Below are the code and all the weights of a small trained network. Each question names an input and a class and asks about switching units off, where a switched-off unit gives its printed mean instead of its output.

import numpy as np


def w(rows, s, z=0):
    codes = np.array(rows[::2]) - 128.0
    scale = np.full(codes.shape[1], s)
    scale[-1] = z or s
    return codes * scale


def f(y):
    return y / 2 * (1 + np.tanh(0.7978845608 * (y + 0.044715 * y**3)))


def log_softmax(a):
    a = a - a.max(-1, keepdims=True)
    return a - np.log(np.exp(a).sum(-1, keepdims=True))


def net(x, mask):
    res = np.array(x, float).reshape(1, 7) / 4 @ E
    y = f(res @ A[0][:, :-1].T + A[0][:, -1])
    res = res + np.where(mask, y, B[0][:, -1]) @ B[0][:, :-1]
    return log_softmax(res[-1] @ U[:, :-1].T + U[:, -1])


A, B = {}, {}
E = w([
[111,112,164,1],'x0',
[129,126,128,129],'x1',
[234,96,191,125],'x2',
[194,148,47,77],'x3',
[127,130,129,129],'x4',
[127,125,127,128],'x5',
[129,129,129,128],'x6',
],0.0088)
A[0] = w([
[235,126,150,59,116],'n1',
[192,133,5,90,203],'n2',
[228,108,209,149,195],'n3',
[136,127,155,29,173],'n4',
[81,126,134,168,253],'n5',
[82,112,167,33,194],'n6',
],0.024,0.0076)
B[0] = w([
[109,35,99,188,231],'n1',
[158,179,4,128,236],'n2',
[244,98,195,146,252],'n3',
[67,56,118,109,222],'n4',
[60,112,138,198,204],'n5',
[92,126,166,13,233],'n6',
],0.034,0.018)
U = w([
[68,39,114,205,253],'0',
[112,237,74,185,102],'1',
[184,160,242,199,152],'2',
[250,161,99,168,31],'3',
[56,165,214,77,156],'4',
[94,163,68,38,50],'5',
[168,92,254,66,39],'6',
],0.0057,0.003)

Each question gives the input, the list of numbers given to net, and the class t.
The units are the neurons (one row each of A and B). Each row of codes is followed by its name. A weight is (code - 128) times the scale printed after its matrix; where a second scale follows, it is the last column's (A, B and U).
mask holds one flag per neuron, in row order. A switched-off neuron (its flag False) gives its mean, the last column of its row in B, instead of its output. The means were averaged over made-up inputs and are rounded, as every weight is.
A unit's drop is (log p(t) with every unit on - log p(t) with that unit switched off) / (log p(t) with every unit on - log p(t) with every unit switched off).
The circuit of an input: a set's keep is (log p(t) with only the set's units on - log p(t) with every unit switched off) / (log p(t) with every unit on - log p(t) with every unit switched off). Starting from all 6 units, units are removed one at a time, each time the one whose removal leaves the highest keep (on an exact tie, the one counted first), for as long as the keep stays at least 0.8.
units of the circuit, in order: the units of the circuit, biggest drop first
most important unit: the unit with the biggest drop
top k neurons: the k neurons with the biggest drops, biggest first
drop when u is switched off: that unit's drop, to one decimal
input [1,3,0,7,7,5,-2], class 5: units of the circuit, in order => [n2]
input [-2,-7,1,0,7,-1,-1], class 2: units of the circuit, in order => [n2; n1; n6]
input [3,-2,-3,-7,-4,0,4], class 4: units of the circuit, in order => [n3; n1; n2]
input [-2,1,5,0,0,-1,4], class 2: units of the circuit, in order => [n2; n6; n3]
input [2,3,-1,-2,-4,1,2], class 4: units of the circuit, in order => [n3; n2; n1]
input [8,7,7,-2,-1,0,7], class 6: top 2 neurons => [n6; n3]
input [3,1,-2,-5,6,-3,2], class 4: top 2 neurons => [n3; n2]
input [3,-1,-2,-4,-7,-6,8], class 4: units of the circuit, in order => [n3; n2; n1]
input [-8,4,8,1,2,-7,8], class 3: top 2 neurons => [n6; n5]
input [2,-2,-1,-6,5,-4,-1], class 4: units of the circuit, in order => [n1; n3; n2]
input [8,-5,2,-4,5,6,-8], class 6: top 2 neurons => [n6; n2]
input [-4,1,1,-7,1,0,0], class 2: top 2 neurons => [n1; n4]
input [2,-5,0,-3,0,-8,-6], class 4: units of the circuit, in order => [n3; n1; n2]
input [2,7,8,-6,-8,-7,6], class 6: most important unit => n3
input [0,5,-6,2,-4,-5,3], class 1: top 2 neurons => [n3; n6]
input [7,4,-2,-8,-7,-7,-7], class 4: top 3 neurons => [n3; n6; n2]
input [8,3,8,-1,-1,8,0], class 6: top 4 neurons => [n3; n6; n2; n5]
input [6,7,-2,-8,-5,-3,6], class 4: top 2 neurons => [n3; n6]
input [-1,6,6,-6,-6,-1,6], class 2: top 2 neurons => [n6; n2]
input [8,-3,-3,6,2,6,7], class 5: most important unit => n6
input [4,6,0,-6,-6,2,2], class 4: top 2 neurons => [n3; n2]
input [-3,7,6,-2,-7,6,1], class 2: top 2 neurons => [n2; n6]
input [-8,8,-5,6,-8,-7,6], class 1: drop when n3 is switched off => 0.1
input [-7,8,7,4,0,-3,-6], class 3: drop when n6 is switched off => 0.0
